Below are the code and all the weights of a small trained network. Each question names an input and a target symbol and asks about switching units off, where a switched-off unit gives its printed mean instead of its output.

import numpy as np


def w(rows, s, z=0):
    codes = np.array(rows[::2]) - 128.0
    scale = np.full(codes.shape[1], s)
    scale[-1] = z or s
    return codes * scale


def norm(h):
    return h / np.sqrt((h * h).mean(-1, keepdims=True) + 1e-5)


def f(y):
    return np.maximum(y, 0)


def softmax(a):
    e = np.exp(a - a.max(-1, keepdims=True))
    return e / e.sum(-1, keepdims=True)


def log_softmax(a):
    a = a - a.max(-1, keepdims=True)
    return a - np.log(np.exp(a).sum(-1, keepdims=True))


def net(x, mask):
    ids = ['βζημπτφψ'.index(c) for c in x.split()]
    T = len(ids)
    res = E[ids] + P[:T]
    u = 0
    for l in range(2):
        q, k, v = (norm(res) @ M[l].T for M in (Q, K, V))
        z = softmax(np.where(np.tri(T) > 0, q @ k.T / 3**0.5, -1e9)) @ v
        res = res + np.where(mask[u], z, O[l][:, -1]) @ O[l][:, :-1]
        u += 1
        y = f(norm(res) @ A[l][:, :-1].T + A[l][:, -1])
        res = res + np.where(mask[u : u + 4], y, B[l][:, -1]) @ B[l][:, :-1]
        u += 4
    return log_softmax(norm(res)[-1] @ U[:, :-1].T + U[:, -1])


Q, K, V, O, A, B = {}, {}, {}, {}, {}, {}
E = w([
[169,58,123,132,130],'β',
[179,47,124,148,123],'ζ',
[155,53,125,135,124],'η',
[172,55,42,128,138],'μ',
[62,151,195,67,110],'π',
[67,124,98,44,114],'τ',
[91,236,146,169,189],'φ',
[248,240,133,118,158],'ψ',
],0.012)
P = w([
[148,67,115,123,250],'0',
[116,84,135,143,163],'1',
[141,106,136,102,187],'2',
[112,98,127,143,141],'3',
[131,113,148,102,142],'4',
[107,107,122,140,120],'5',
[128,125,148,101,116],'6',
[105,118,119,146,103],'7',
[123,135,144,91,80],'8',
[99,123,115,155,87],'9',
],0.023)
Q[0] = w([
[151,125,119,153,111],'0.h0',
[30,99,105,204,136],'0.h0',
[213,246,154,16,225],'0.h0',
],0.012)
K[0] = w([
[121,112,143,67,78],'0.h0',
[161,249,156,106,11],'0.h0',
[156,47,194,95,255],'0.h0',
],0.0089)
V[0] = w([
[193,201,119,86,132],'0.h0',
[25,191,80,158,235],'0.h0',
[164,122,2,92,166],'0.h0',
],0.008)
O[0] = w([
[211,148,63,99,254,7],'0.h0',
[95,241,97,156,127,144],'0.h0',
[202,163,20,107,62,254],'0.h0',
],0.0089,0.0033)
A[0] = w([
[86,108,87,209,153,88],'0.n0',
[164,98,175,73,102,95],'0.n1',
[107,130,151,60,110,43],'0.n2',
[221,148,125,252,133,3],'0.n3',
],0.013,0.0048)
B[0] = w([
[79,254,163,195,109,211],'0.n0',
[198,210,140,78,140,254],'0.n1',
[157,106,58,88,249,176],'0.n2',
[130,80,4,128,218,188],'0.n3',
],0.0094,0.0043)
Q[1] = w([
[155,59,113,65,188],'1.h0',
[106,249,111,112,187],'1.h0',
[65,26,79,102,76],'1.h0',
],0.016)
K[1] = w([
[199,65,148,150,82],'1.h0',
[145,181,132,247,180],'1.h0',
[122,156,170,86,57],'1.h0',
],0.015)
V[1] = w([
[181,203,2,228,37],'1.h0',
[158,44,79,159,124],'1.h0',
[242,200,255,222,137],'1.h0',
],0.0066)
O[1] = w([
[195,145,71,130,53,194],'1.h0',
[164,29,113,54,103,255],'1.h0',
[254,116,199,232,127,72],'1.h0',
],0.0095,0.0021)
A[1] = w([
[97,154,226,54,56,163],'1.n0',
[169,166,68,80,242,253],'1.n1',
[195,253,237,73,196,248],'1.n2',
[200,241,78,48,163,148],'1.n3',
],0.011,0.0046)
B[1] = w([
[152,181,75,154,183,184],'1.n0',
[241,144,106,127,255,244],'1.n1',
[224,93,95,65,63,211],'1.n2',
[141,23,210,117,185,229],'1.n3',
],0.012,0.011)
U = w([
[144,249,102,183,123,120],'β',
[148,77,208,70,108,246],'ζ',
[149,146,120,74,70,3],'η',
[100,61,179,190,133,20],'μ',
[154,79,50,94,35,100],'π',
[169,124,94,127,246,148],'τ',
[43,163,46,66,138,207],'φ',
[37,138,186,138,197,179],'ψ',
],0.014,0.0033)

Each question gives the input, a string of symbols that net reads in full, and the target symbol t.
The units are the heads (3 rows each of Q, K, V and O) and the neurons (one row each of A and B). Each row of codes is followed by its name. A weight is (code - 128) times the scale printed after its matrix; where a second scale follows, it is the last column's (O, A, B and U).
mask holds one flag per unit, layer by layer, with each layer's heads first. A switched-off unit (its flag False) gives its mean, the last column of its rows in O or B, instead of its output. The means were averaged over made-up inputs and are rounded, as every weight is.
A unit's drop is (log p(t) with every unit on - log p(t) with that unit switched off) / (log p(t) with every unit on - log p(t) with every unit switched off).
The circuit of an input: a set's keep is (log p(t) with only the set's units on - log p(t) with every unit switched off) / (log p(t) with every unit on - log p(t) with every unit switched off). Starting from all 10 units, units are removed one at a time, each time the one whose removal leaves the highest keep (on an exact tie, the one counted first), for as long as the keep stays at least 0.8.
units of the circuit, in order: the units of the circuit, biggest drop first
k most important neurons: the k neurons with the biggest drops, biggest first
k most important neurons of layer l: the k neurons of layer l with the biggest drops, biggest first
input η η β ψ φ μ β π μ η, target ψ: units of the circuit, in order -> 1.n2; 0.n0; 1.n1; 1.h0
input φ φ φ τ τ ζ β μ, target π: units of the circuit, in order -> 0.h0; 1.n1
input μ π ζ ζ μ μ φ τ, target β: 3 most important neurons -> 0.n3; 1.n3; 0.n1
input φ φ η π, target β: units of the circuit, in order -> 1.n3; 1.h0; 1.n1
input ζ ψ ζ η η ψ η τ β μ, target φ: 2 most important neurons -> 0.n0; 1.n2
input η ζ ψ β π π, target ψ: units of the circuit, in order -> 1.n1; 1.h0
input ζ η ζ, target ζ: most important neuron -> 0.n1
input π η ψ ζ β β, target ζ: 2 most important neurons -> 1.n1; 0.n1
input β φ μ η τ ζ β ζ τ β, target φ: units of the circuit, in order -> 1.h0; 1.n1
input η π η μ ψ π β π ζ μ, target ψ: units of the circuit, in order -> 0.h0; 0.n0; 1.h0
input ζ ζ μ β η η, target μ: 3 most important neurons -> 1.n1; 1.n2; 0.n1
input η ζ μ β, target π: units of the circuit, in order -> 0.h0; 1.n1; 1.n3
input μ η π η ζ β η, target π: units of the circuit, in order -> 0.h0; 1.n3
input η ψ η β μ η, target π: units of the circuit, in order -> 1.n1; 1.n3
input ζ ζ η η ζ ζ μ η ζ ζ, target μ: units of the circuit, in order -> 1.n2; 1.n1
input π τ π η, target φ: 4 most important neurons -> 1.n3; 0.n2; 1.n1; 0.n1
input τ η μ ψ ψ μ ζ μ, target π: 2 most important neurons -> 1.n1; 1.n3
input ψ μ η ζ μ, target ζ: units of the circuit, in order -> 1.n0; 1.n3
input η ψ φ η β β ψ, target ζ: units of the circuit, in order -> 1.n3
input μ ζ ζ, target ζ: 3 most important neurons of layer 0 -> 0.n1; 0.n3; 0.n2
input η μ μ φ η η μ τ β ζ, target φ: most important neuron of layer 1 -> 1.n2
input φ ζ ζ η φ ψ β π ζ β, target ψ: units of the circuit, in order -> 0.h0; 0.n0; 1.h0
input τ ζ φ τ, target β: units of the circuit, in order -> 0.h0; 1.h0; 0.n3; 1.n1
input β ζ β, target ζ: 3 most important neurons -> 0.n1; 0.n3; 1.n0
input η ζ η ζ ψ β ζ, target π: 2 most important neurons -> 0.n1; 1.n1
input τ ζ φ η ζ ψ ζ, target π: 4 most important neurons -> 1.n2; 0.n1; 0.n0; 1.n1
input μ η η, target ζ: most important neuron -> 0.n1
input β ζ ψ π η μ φ β φ, target ζ: 2 most important neurons -> 1.n3; 0.n2
